Each row has a name. Each question is about the rows just above it. Places in a row count from 0.

[163 111 126 135 166  60  78 124 131 173  85  94 142 150 118 143  85 174
 132 139] = P
[110  75 126 116 158 178 150 103  54 152 153 132 121 119 130 149 144 157
  65  27] = E
[ 81 134  85  77 126 154 141 158 126 126 128 156 159 167  91 155 127 119
 115 144] = J
[154 153 134 145  99 143 154 130 163  97 169  95  80  66 167  94 166 113
 141 115] = Q
[105 110 109 100 157 100  94 149 122 156 107 125 155 160 102 154  99 159
 135 135] = X
[154 153 134 145  99 143 154 130 163  97 104 140 119 114 121 100 108  93
 152 173] = U
[ 52 116  81  57 139 159 137 167 107 136 128 163 188 180  95 175 122 136
  99 128] = T
[142 160 136 136 119 106 122 126 173 126 123 110 126 120 132 114 130 132
 167 182] = M
Table of tags by key:
[135] -> k324
[136] -> k597
[128] -> k790
[129] -> k768
Join T by its entry at place 19: => k790
Whose row is [ 81 134  85  77 126 154 141 158 126 126 128 156 159 167  91 155 127 119
 115 144]? => J
[154 153 134 145  99 143 154 130 163  97 104 140 119 114 121 100 108  93
 152 173] is in which row? => U
Which row holds [ 52 116  81  57 139 159 137 167 107 136 128 163 188 180  95 175 122 136
  99 128]? => T
Whose row is [110  75 126 116 158 178 150 103  54 152 153 132 121 119 130 149 144 157
  65  27]? => E

[155 140 128 159 136 132 140 233 140 147 132 132 126 128 132 147]  F
[167 147 128 147 132 136 144 159 140 132 132 128 134 128 144 151]  V
[144 144 144 128 128 140 144 151 140 128 132 132 129 128 144 144]  B
key -> tag
[129] -> k669
[130] -> k192
[160] -> k466
[134] -> k722
[159] -> k568
[133] -> k809
The tag of V, keyed by place 12: => k722
Where do [144 144 144 128 128 140 144 151 140 128 132 132 129 128 144 144] appear? => B
Whose row is [155 140 128 159 136 132 140 233 140 147 132 132 126 128 132 147]? => F

[ 35 206  69 175 128 106 186  65 217  45 188 124 115 189  55 209  55 196
  90 137 161  97 183  68 197  61 173 120 108 157 103 150 110 147 113 131
 134 115 140 109 148 102 148 112 133 130 102 154  83 156] -> kab
[ 51 222  30 209  70 174 123 103 180  59 214  57 186 118 111 181  55 215
  56 191  86 144 156  85 178  61 196  60 172 113 100 151 103 143 109 149
 105 104 151 118 142 101 156 108 148 122 123 137  99 151] -> lup
[ 51 222  30 209  70 174 123 103 180  59 214  57 186 118 111 181  55 215
  56 191  86 144 156  85 178  61 196  60 172 113 100 151 103 143 109 149
 105 104 151 122 133 132 104 160  92 157 107 131 136  97] -> zimur
Table of tags by key:
[174] -> k110
[122] -> k24
[99] -> k555
[106] -> k156
Look up the entry of lup at place 5 in the table: => k110
[ 51 222  30 209  70 174 123 103 180  59 214  57 186 118 111 181  55 215
  56 191  86 144 156  85 178  61 196  60 172 113 100 151 103 143 109 149
 105 104 151 118 142 101 156 108 148 122 123 137  99 151] is in which row? => lup
Whose row is [ 35 206  69 175 128 106 186  65 217  45 188 124 115 189  55 209  55 196
  90 137 161  97 183  68 197  61 173 120 108 157 103 150 110 147 113 131
 134 115 140 109 148 102 148 112 133 130 102 154  83 156]? => kab

[111 156 145 149 126 111 177 147  95 132 131 162  98 140 102 207 167 121
 135  81 157  97 100 120 146 148  97 145 138 126 103 165 173 116 131 140
 141 148  76 135 137 193] : rel
[149 115 135 116 127 133  97 128 157 129 121 114 159 126 152  89 111 147
 133 152 113 142 136 133 123 114 122 128 130 144 131 117 108 133 105 111
 124 136 152 138 122 114] : fuvog
[105 158 138 155 118 101 173 128  79 141 149 140  91 128 105 182 155 127
 119  51 147 107 106 109 163 141 106 143 125 121 124 143 172 126 144 124
 138 126  81 144 128 188] : kofav
[155  97 108 104 144 152  98 118 175 102 126  98 161 125 168  45  98 120
 132 186  91 154 172 150 117 129 152 108 123 122 122 102  92 135 129 144
  93 106 181 140 143  66] : Mev
tags:
[148] -> k359
[141] -> k99
[181] -> k50
[140] -> k280
[149] -> k976
[182] -> k824
Join kofav by its entry at place 25: => k99
Whose row is [111 156 145 149 126 111 177 147  95 132 131 162  98 140 102 207 167 121
 135  81 157  97 100 120 146 148  97 145 138 126 103 165 173 116 131 140
 141 148  76 135 137 193]? => rel
Which row holds [155  97 108 104 144 152  98 118 175 102 126  98 161 125 168  45  98 120
 132 186  91 154 172 150 117 129 152 108 123 122 122 102  92 135 129 144
  93 106 181 140 143  66]? => Mev
Whose row is [105 158 138 155 118 101 173 128  79 141 149 140  91 128 105 182 155 127
 119  51 147 107 106 109 163 141 106 143 125 121 124 143 172 126 144 124
 138 126  81 144 128 188]? => kofav

